Below are the code and all the weights of a small trained network. Each question names an input and a target symbol and asks about switching units off, where a switched-off unit gives its printed mean instead of its output.

import numpy as np


def w(rows, s, z=0):
    codes = np.array(rows[::2]) - 128.0
    scale = np.full(codes.shape[1], s)
    scale[-1] = z or s
    return codes * scale


def norm(h):
    return h / np.sqrt((h * h).mean(-1, keepdims=True) + 1e-5)


def f(y):
    return y / 2 * (1 + np.tanh(0.7978845608 * (y + 0.044715 * y**3)))


def softmax(a):
    e = np.exp(a - a.max(-1, keepdims=True))
    return e / e.sum(-1, keepdims=True)


def log_softmax(a):
    a = a - a.max(-1, keepdims=True)
    return a - np.log(np.exp(a).sum(-1, keepdims=True))


def net(x, mask):
    ids = ['βγδεζηλμξπστω'.index(c) for c in x.split()]
    T = len(ids)
    res = E[ids] + P[:T]
    u = 0
    for l in range(2):
        q, k, v = (norm(res) @ M[l].T for M in (Q, K, V))
        z = softmax(np.where(np.tri(T) > 0, q @ k.T / 4**0.5, -1e9)) @ v
        res = res + np.where(mask[u], z, O[l][:, -1]) @ O[l][:, :-1]
        u += 1
        y = f(norm(res) @ A[l][:, :-1].T + A[l][:, -1])
        res = res + np.where(mask[u : u + 4], y, B[l][:, -1]) @ B[l][:, :-1]
        u += 4
    return log_softmax(norm(res)[-1] @ U[:, :-1].T + U[:, -1])


Q, K, V, O, A, B = {}, {}, {}, {}, {}, {}
E = w([
[181,139,207,120,126,117,166,129,116],'β',
[67,110,149,200,115,205,147,155,85],'γ',
[107,100,164,143,140,114,143,169,70],'δ',
[142,164,103,179,83,141,142,92,187],'ε',
[168,111,101,121,111,117,148,141,181],'ζ',
[55,93,77,184,104,135,139,165,159],'η',
[90,84,93,189,164,105,35,89,127],'λ',
[74,133,105,118,150,150,150,77,145],'μ',
[178,117,177,81,1,91,127,178,98],'ξ',
[152,115,151,101,193,163,115,123,144],'π',
[72,68,109,74,179,77,119,92,81],'σ',
[131,85,86,152,142,163,90,169,78],'τ',
[135,119,184,104,85,64,80,54,136],'ω',
],0.021)
P = w([
[165,135,106,62,39,121,56,86,74],'0',
[166,68,135,192,133,65,183,32,76],'1',
[168,132,143,117,73,66,109,167,134],'2',
[145,136,97,78,66,160,72,113,81],'3',
[147,67,159,181,167,163,249,52,97],'4',
[158,122,81,71,156,112,149,156,124],'5',
[120,138,98,77,100,172,86,122,87],'6',
[98,52,130,210,170,119,189,56,84],'7',
[139,123,83,88,167,111,151,157,134],'8',
[102,131,110,77,119,181,83,134,90],'9',
[97,34,176,211,179,87,194,34,112],'10',
[141,69,97,92,185,129,121,161,154],'11',
],0.011)
Q[0] = w([
[97,165,183,121,163,59,163,86,144],'L0H1',
[108,164,76,128,113,180,38,173,173],'L0H1',
[91,2,217,145,108,148,116,128,125],'L0H1',
[169,100,133,213,92,149,142,142,245],'L0H1',
],0.0082)
K[0] = w([
[129,176,110,135,180,78,202,80,177],'L0H1',
[49,244,27,96,171,180,148,173,152],'L0H1',
[94,84,171,193,111,133,105,190,79],'L0H1',
[255,185,153,248,122,30,160,106,169],'L0H1',
],0.0058)
V[0] = w([
[34,63,147,109,107,70,105,105,130],'L0H1',
[201,101,109,214,110,2,210,113,112],'L0H1',
[128,149,91,125,150,202,178,153,166],'L0H1',
[101,39,121,94,105,172,135,51,58],'L0H1',
],0.0049)
O[0] = w([
[86,203,166,80,65,96,151,187,127,216],'L0H1',
[97,60,124,165,254,72,117,51,144,217],'L0H1',
[64,103,170,105,69,80,95,175,161,68],'L0H1',
[131,68,243,240,131,99,143,5,176,254],'L0H1',
],0.0087,0.0037)
A[0] = w([
[171,153,57,123,151,78,87,202,193,198],'L0N1',
[157,53,165,171,122,36,215,254,164,180],'L0N2',
[240,120,205,110,168,85,195,186,126,208],'L0N3',
[137,202,167,121,120,171,5,52,74,5],'L0N4',
],0.0076,0.0017)
B[0] = w([
[161,32,128,134,95,252,70,101,159,167],'L0N1',
[173,161,66,91,254,122,113,97,72,254],'L0N2',
[58,237,153,131,158,143,136,57,217,219],'L0N3',
[100,206,195,125,218,121,124,195,11,185],'L0N4',
],0.0078,0.0044)
Q[1] = w([
[173,168,90,100,29,110,59,141,149],'L1H1',
[143,90,128,118,121,13,133,138,144],'L1H1',
[158,152,7,76,86,161,75,147,173],'L1H1',
[138,208,120,2,140,64,61,195,131],'L1H1',
],0.0072)
K[1] = w([
[248,131,105,191,38,73,114,21,129],'L1H1',
[96,110,157,124,102,24,118,133,141],'L1H1',
[218,128,65,177,89,141,160,126,136],'L1H1',
[254,148,132,106,133,65,159,53,121],'L1H1',
],0.0083)
V[1] = w([
[37,128,108,167,100,182,70,139,174],'L1H1',
[75,94,147,123,137,254,94,98,45],'L1H1',
[91,134,52,194,53,150,106,120,169],'L1H1',
[162,114,104,177,101,223,220,126,151],'L1H1',
],0.0054)
O[1] = w([
[169,209,177,89,125,114,185,125,131,186],'L1H1',
[144,70,161,166,127,71,174,139,197,253],'L1H1',
[121,174,74,220,112,101,185,82,142,152],'L1H1',
[196,142,250,146,181,71,115,81,40,85],'L1H1',
],0.012,0.0039)
A[1] = w([
[135,55,86,52,30,110,146,157,98,2],'L1N1',
[73,66,46,134,176,29,122,69,180,154],'L1N2',
[87,46,30,174,70,66,254,133,210,114],'L1N3',
[74,45,181,97,117,130,135,139,46,94],'L1N4',
],0.0076,0.0039)
B[1] = w([
[170,178,221,90,126,52,159,150,5,130],'L1N1',
[123,139,179,165,126,197,217,128,103,254],'L1N2',
[120,78,142,115,168,77,106,178,228,240],'L1N3',
[169,138,34,124,142,152,166,84,163,152],'L1N4',
],0.012,0.01)
U = w([
[151,130,154,109,153,208,115,238,146,126],'β',
[86,115,116,91,66,71,113,179,218,151],'γ',
[162,255,70,175,158,53,155,79,118,137],'δ',
[136,172,197,123,149,134,74,111,168,104],'ε',
[161,132,27,125,130,199,158,68,139,94],'ζ',
[55,158,78,169,198,140,102,117,62,129],'η',
[54,136,135,125,29,211,141,78,151,97],'λ',
[103,65,109,53,106,133,198,128,82,20],'μ',
[192,99,93,162,104,182,122,157,65,199],'ξ',
[119,135,185,199,85,218,135,161,95,106],'π',
[113,99,89,72,122,79,57,82,135,253],'σ',
[209,82,121,133,61,136,67,78,197,112],'τ',
[208,132,205,119,107,51,130,211,58,185],'ω',
],0.0086,0.0042)

Each question gives the input, a string of symbols that net reads in full, and the target symbol t.
The units are the heads (4 rows each of Q, K, V and O) and the neurons (one row each of A and B). Each row of codes is followed by its name. A weight is (code - 128) times the scale printed after its matrix; where a second scale follows, it is the last column's (O, A, B and U).
mask holds one flag per unit, layer by layer, with each layer's heads first. A switched-off unit (its flag False) gives its mean, the last column of its rows in O or B, instead of its output. The means were averaged over made-up inputs and are rounded, as every weight is.
A unit's drop is (log p(t) with every unit on - log p(t) with that unit switched off) / (log p(t) with every unit on - log p(t) with every unit switched off).
The circuit of an input: a set's keep is (log p(t) with only the set's units on - log p(t) with every unit switched off) / (log p(t) with every unit on - log p(t) with every unit switched off). Starting from all 10 units, units are removed one at a time, each time the one whose removal leaves the highest keep (on an exact tie, the one counted first), for as long as the keep stays at least 0.8.
circuit, biggest first: the units of the circuit, biggest drop first
most important unit: the unit with the biggest drop
k most important neurons: the k neurons with the biggest drops, biggest first
k most important neurons of layer l: the k neurons of layer l with the biggest drops, biggest first
input π γ π ε σ ζ ε, target δ: circuit, biggest first => (L1H1 L0H1)
input β λ ω ζ, target τ: 2 most important neurons of layer 0 => (L0N1 L0N2)
input μ λ η μ π γ, target ω: most important neuron => (L1N2)
input γ ξ ζ μ π δ σ, target μ: 3 most important neurons => (L1N4 L1N1 L0N2)
input δ β ζ ε ζ μ, target γ: circuit, biggest first => (L1N3 L0H1)
input ξ ω ε ξ ξ η ε, target δ: circuit, biggest first => (L1H1 L1N2)
input η ξ ζ, target ζ: circuit, biggest first => (L0N2 L1N3 L0N1)
input λ η ξ ω η μ ζ, target τ: circuit, biggest first => (L0N1 L1N2 L1H1 L0H1)
input ε μ σ, target μ: 2 most important neurons of layer 1 => (L1N1 L1N2)
input ζ π μ μ μ σ η ω ε ε ω δ, target η: 3 most important neurons of layer 0 => (L0N2 L0N3 L0N1)
input δ β ω μ, target λ: 3 most important neurons of layer 1 => (L1N3 L1N2 L1N4)
input β η ξ λ ζ τ λ τ, target γ: circuit, biggest first => (L1H1 L1N3 L0N4)
input ω ω ξ τ σ η η ζ λ ω, target σ: 2 most important neurons of layer 0 => (L0N4 L0N3)
input δ γ μ ε τ ω, target λ: 2 most important neurons => (L1N3 L0N2)
input η ω ζ τ ξ β η ξ, target δ: circuit, biggest first => (L1H1 L0H1)
input μ δ τ η λ τ μ ζ λ η ξ, target δ: circuit, biggest first => (L0H1 L1H1)
input β ε λ η μ μ, target γ: most important unit => L0H1
input τ π λ β, target ε: 3 most important neurons => (L0N3 L1N2 L0N4)
input η π ω τ ε β, target δ: 2 most important neurons of layer 0 => (L0N3 L0N2)
input η τ λ λ, target η: 3 most important neurons => (L0N4 L1N3 L1N2)
